[[ 77 -60  66]
 [-79  73 -77]]
=>
[[-60  66]
 [ 73 -77]]

[[ -4  13  59]
 [  9  -8   3]
 [ 62   8 -77]]
=>
[[13 59]
 [-8  3]]

[[ 62 -10  -6  20]
 [ 15  18  -1  -3]
 [ 22  -5  -4   8]
 [ 31  35   3  -3]
 [ 37  -9  -6  12]]
=>
[[-10  -6]
 [ 18  -1]]

[[-14  10  81]
 [ 46  -2  43]
 [-52   1 -64]
 [-45   4 -14]
 [ 32   6   9]]
=>
[[10 81]
 [-2 43]]

[[ 64  55  -7]
 [-71 -63  19]]
=>
[[ 55  -7]
 [-63  19]]

[[-19  47  50  58 -20]
 [ 70 -17 -26 -34  70]]
=>
[[ 47  50]
 [-17 -26]]

[[ 31   8  41   0   1]
 [-13  19 -32   0  79]]
=>
[[  8  41]
 [ 19 -32]]

[[ 61 -24  65]
 [ 19  11  22]]
=>
[[-24  65]
 [ 11  22]]

[[ 69  38  42 -19]
 [ 75  47  52 -22]
 [ 66  23  30 -16]]
=>
[[38 42]
 [47 52]]
---
[[ 15  21  19   4   1  -1  18]
 [ 46  58  52 -16 -21 -24  52]
 [  5  10   8  14  14  17   7]
 [ 23  29  27  -1  -6  -9  26]
 [ -4  -1  -2  20  20  23  -2]
 [-43 -45 -43  49  55  65 -44]
 [-56 -62 -58  55  57  63 -59]
 [-10  -6  -8  28  35  44  -9]
 [-11  -7  -8  28  33  42  -9]
 [-27 -29 -27  35  35  39 -28]
 [-11 -10 -10  25  26  30 -10]]
=>
[[ 15  46   5  23  -4 -43 -56 -10 -11 -27 -11]
 [ 21  58  10  29  -1 -45 -62  -6  -7 -29 -10]
 [ 19  52   8  27  -2 -43 -58  -8  -8 -27 -10]
 [  4 -16  14  -1  20  49  55  28  28  35  25]
 [  1 -21  14  -6  20  55  57  35  33  35  26]
 [ -1 -24  17  -9  23  65  63  44  42  39  30]
 [ 18  52   7  26  -2 -44 -59  -9  -9 -28 -10]]

[[-70  -7]
 [ 30  -6]
 [-62  -9]
 [-22  10]
 [ 31  -6]
 [ 59  52]
 [-66 -11]
 [-16  13]
 [-11  15]
 [ 30  -7]]
=>
[[-70  30 -62 -22  31  59 -66 -16 -11  30]
 [ -7  -6  -9  10  -6  52 -11  13  15  -7]]

[[ 39 -70 -38  41]
 [-11 -67 -34  -6]
 [-23 -62 -27 -18]
 [  6 -80 -52 -44]
 [ 29 -28  21  24]
 [ -8 -52 -13  26]
 [-45 -47  -6  13]
 [ -5 -67 -34 -35]
 [ -9 -10  46 -18]
 [ 45 -53 -15  28]
 [ 57 -40   4 -15]
 [ 20 -49  -9  36]]
=>
[[ 39 -11 -23   6  29  -8 -45  -5  -9  45  57  20]
 [-70 -67 -62 -80 -28 -52 -47 -67 -10 -53 -40 -49]
 [-38 -34 -27 -52  21 -13  -6 -34  46 -15   4  -9]
 [ 41  -6 -18 -44  24  26  13 -35 -18  28 -15  36]]

[[-45 -24 -61  -4 -31]
 [ 13  38  55   7   2]
 [ 32   5 -25   4  31]
 [-53   5  47   0 -54]
 [-37 -14  14  -2 -20]
 [-15  13  16   4 -16]
 [-29 -15 -17   2   7]
 [-12  -9  -2  -5   0]
 [-46 -18  -8   6 -12]
 [ -3   9  10   5  -6]
 [  2 -14 -31   5  21]]
=>
[[-45  13  32 -53 -37 -15 -29 -12 -46  -3   2]
 [-24  38   5   5 -14  13 -15  -9 -18   9 -14]
 [-61  55 -25  47  14  16 -17  -2  -8  10 -31]
 [ -4   7   4   0  -2   4   2  -5   6   5   5]
 [-31   2  31 -54 -20 -16   7   0 -12  -6  21]]

[[ 17  18  -9 -20 -62  35]
 [  7  -9  30 -12 -39  -7]
 [-17  43  41 -38  36 -54]
 [ 55 -49 -67  51  24  47]
 [ 53  50  23 -47  47  65]
 [-44 -54   6 -37  37  45]
 [ 65 -11 -12 -20 -17 -32]
 [ 28  32  34 -67  49 -11]
 [  0  23 -58 -42  13  24]
 [  8 -62 -45 -61  60  55]]
=>
[[ 17   7 -17  55  53 -44  65  28   0   8]
 [ 18  -9  43 -49  50 -54 -11  32  23 -62]
 [ -9  30  41 -67  23   6 -12  34 -58 -45]
 [-20 -12 -38  51 -47 -37 -20 -67 -42 -61]
 [-62 -39  36  24  47  37 -17  49  13  60]
 [ 35  -7 -54  47  65  45 -32 -11  24  55]]

[[ -8  -4 -17 -13  -9 -16  -5 -12 -18  -7 -12  -9  -8]
 [ 14  -3  56  37 -29  14 -11  20   4 -61  77 -41  17]
 [-16 -14  -8 -13 -17 -14 -16 -13 -14 -18  -6 -15 -13]
 [-12  -2 -16 -12  -7 -19  -7 -11 -20 -11 -14 -11  -7]
 [-18 -20   8 -11 -32 -12 -21 -14 -15 -29  20 -20 -12]
 [-16  -9  -4  -9 -14 -14 -14 -11 -14 -19  -3 -15  -9]
 [-12 -19  -4 -12 -27 -13 -17 -14 -16 -24   7 -20 -13]]
=>
[[ -8  14 -16 -12 -18 -16 -12]
 [ -4  -3 -14  -2 -20  -9 -19]
 [-17  56  -8 -16   8  -4  -4]
 [-13  37 -13 -12 -11  -9 -12]
 [ -9 -29 -17  -7 -32 -14 -27]
 [-16  14 -14 -19 -12 -14 -13]
 [ -5 -11 -16  -7 -21 -14 -17]
 [-12  20 -13 -11 -14 -11 -14]
 [-18   4 -14 -20 -15 -14 -16]
 [ -7 -61 -18 -11 -29 -19 -24]
 [-12  77  -6 -14  20  -3   7]
 [ -9 -41 -15 -11 -20 -15 -20]
 [ -8  17 -13  -7 -12  -9 -13]]
---
[[ 54  -3 -31   8 -23   4 -36  71   5  -6 -25  46]
 [  0   0 -18   2   2 -19  -1   1  30  77  21 -44]
 [ 19  71   0   0  23  63   0  17  11   6 -40  24]]
=>
[[ 19  71   0   0  23  63   0  17  11   6 -40  24]
 [ 54  -3 -31   8 -23   4 -36  71   5  -6 -25  46]
 [  0   0 -18   2   2 -19  -1   1  30  77  21 -44]]

[[  5   0  -3  39  21 -17 -45   2  42   3  -2   5   2  -1]
 [  2  13   6  -2  -7  17 -18   0   1   7  -4   2 -12   5]
 [  6 -33  -4 -11  -6  -2   5  -3  -4  -1   6   4  15   2]
 [ -4  37   6  31  10   6 -59  -1  26  -4   3  -2  -6  -8]
 [ -9  47  15 -26  -1  11  19  -4 -25   4  -2   1 -11  -4]
 [ -5   1   8  -4   5  19   4  -2   3   5  -1  -2   3  -2]]
=>
[[ -5   1   8  -4   5  19   4  -2   3   5  -1  -2   3  -2]
 [  5   0  -3  39  21 -17 -45   2  42   3  -2   5   2  -1]
 [  2  13   6  -2  -7  17 -18   0   1   7  -4   2 -12   5]
 [  6 -33  -4 -11  -6  -2   5  -3  -4  -1   6   4  15   2]
 [ -4  37   6  31  10   6 -59  -1  26  -4   3  -2  -6  -8]
 [ -9  47  15 -26  -1  11  19  -4 -25   4  -2   1 -11  -4]]

[[ 77  -5   5]
 [-12  -4   6]
 [ 36  -2   2]
 [-47  -1   3]
 [ 43  -7   9]
 [ 27   1  -2]
 [ -9  -2   4]
 [-64   2  -1]]
=>
[[-64   2  -1]
 [ 77  -5   5]
 [-12  -4   6]
 [ 36  -2   2]
 [-47  -1   3]
 [ 43  -7   9]
 [ 27   1  -2]
 [ -9  -2   4]]

[[  9  49  37  16  21]
 [ 35 -21  15  13  28]
 [ 58  -9  69  65  57]]
=>
[[ 58  -9  69  65  57]
 [  9  49  37  16  21]
 [ 35 -21  15  13  28]]

[[ 16   8  10   6  27  19]
 [-23  16 -16  -7 -17 -32]
 [ 32 -13   8   2  29  44]
 [-39   7   0 -10 -45 -48]
 [ -9 -18 -31 -16 -32 -10]
 [ -2 -13 -15  -4 -18  -2]
 [-24  -6 -17 -21 -43 -27]
 [-34  -2 -16  -6 -46 -43]
 [-32  -2 -10 -12 -45 -39]
 [-44  -3 -26 -12 -62 -56]
 [-18   0  -6 -17 -26 -20]
 [ -2  10  10  10  10  -4]]
=>
[[ -2  10  10  10  10  -4]
 [ 16   8  10   6  27  19]
 [-23  16 -16  -7 -17 -32]
 [ 32 -13   8   2  29  44]
 [-39   7   0 -10 -45 -48]
 [ -9 -18 -31 -16 -32 -10]
 [ -2 -13 -15  -4 -18  -2]
 [-24  -6 -17 -21 -43 -27]
 [-34  -2 -16  -6 -46 -43]
 [-32  -2 -10 -12 -45 -39]
 [-44  -3 -26 -12 -62 -56]
 [-18   0  -6 -17 -26 -20]]

[[ 13   3 -13  -1]
 [ -4 -62 -40 -53]]
=>
[[ -4 -62 -40 -53]
 [ 13   3 -13  -1]]

[[  2 -56   2  59  17  21  54  31  22  54  72]
 [ 21  -9  -8 -22  12  17   2 -17  41  -3  19]
 [ 25 -29 -56  -5  -4  24 -42   3  14 -35   6]]
=>
[[ 25 -29 -56  -5  -4  24 -42   3  14 -35   6]
 [  2 -56   2  59  17  21  54  31  22  54  72]
 [ 21  -9  -8 -22  12  17   2 -17  41  -3  19]]
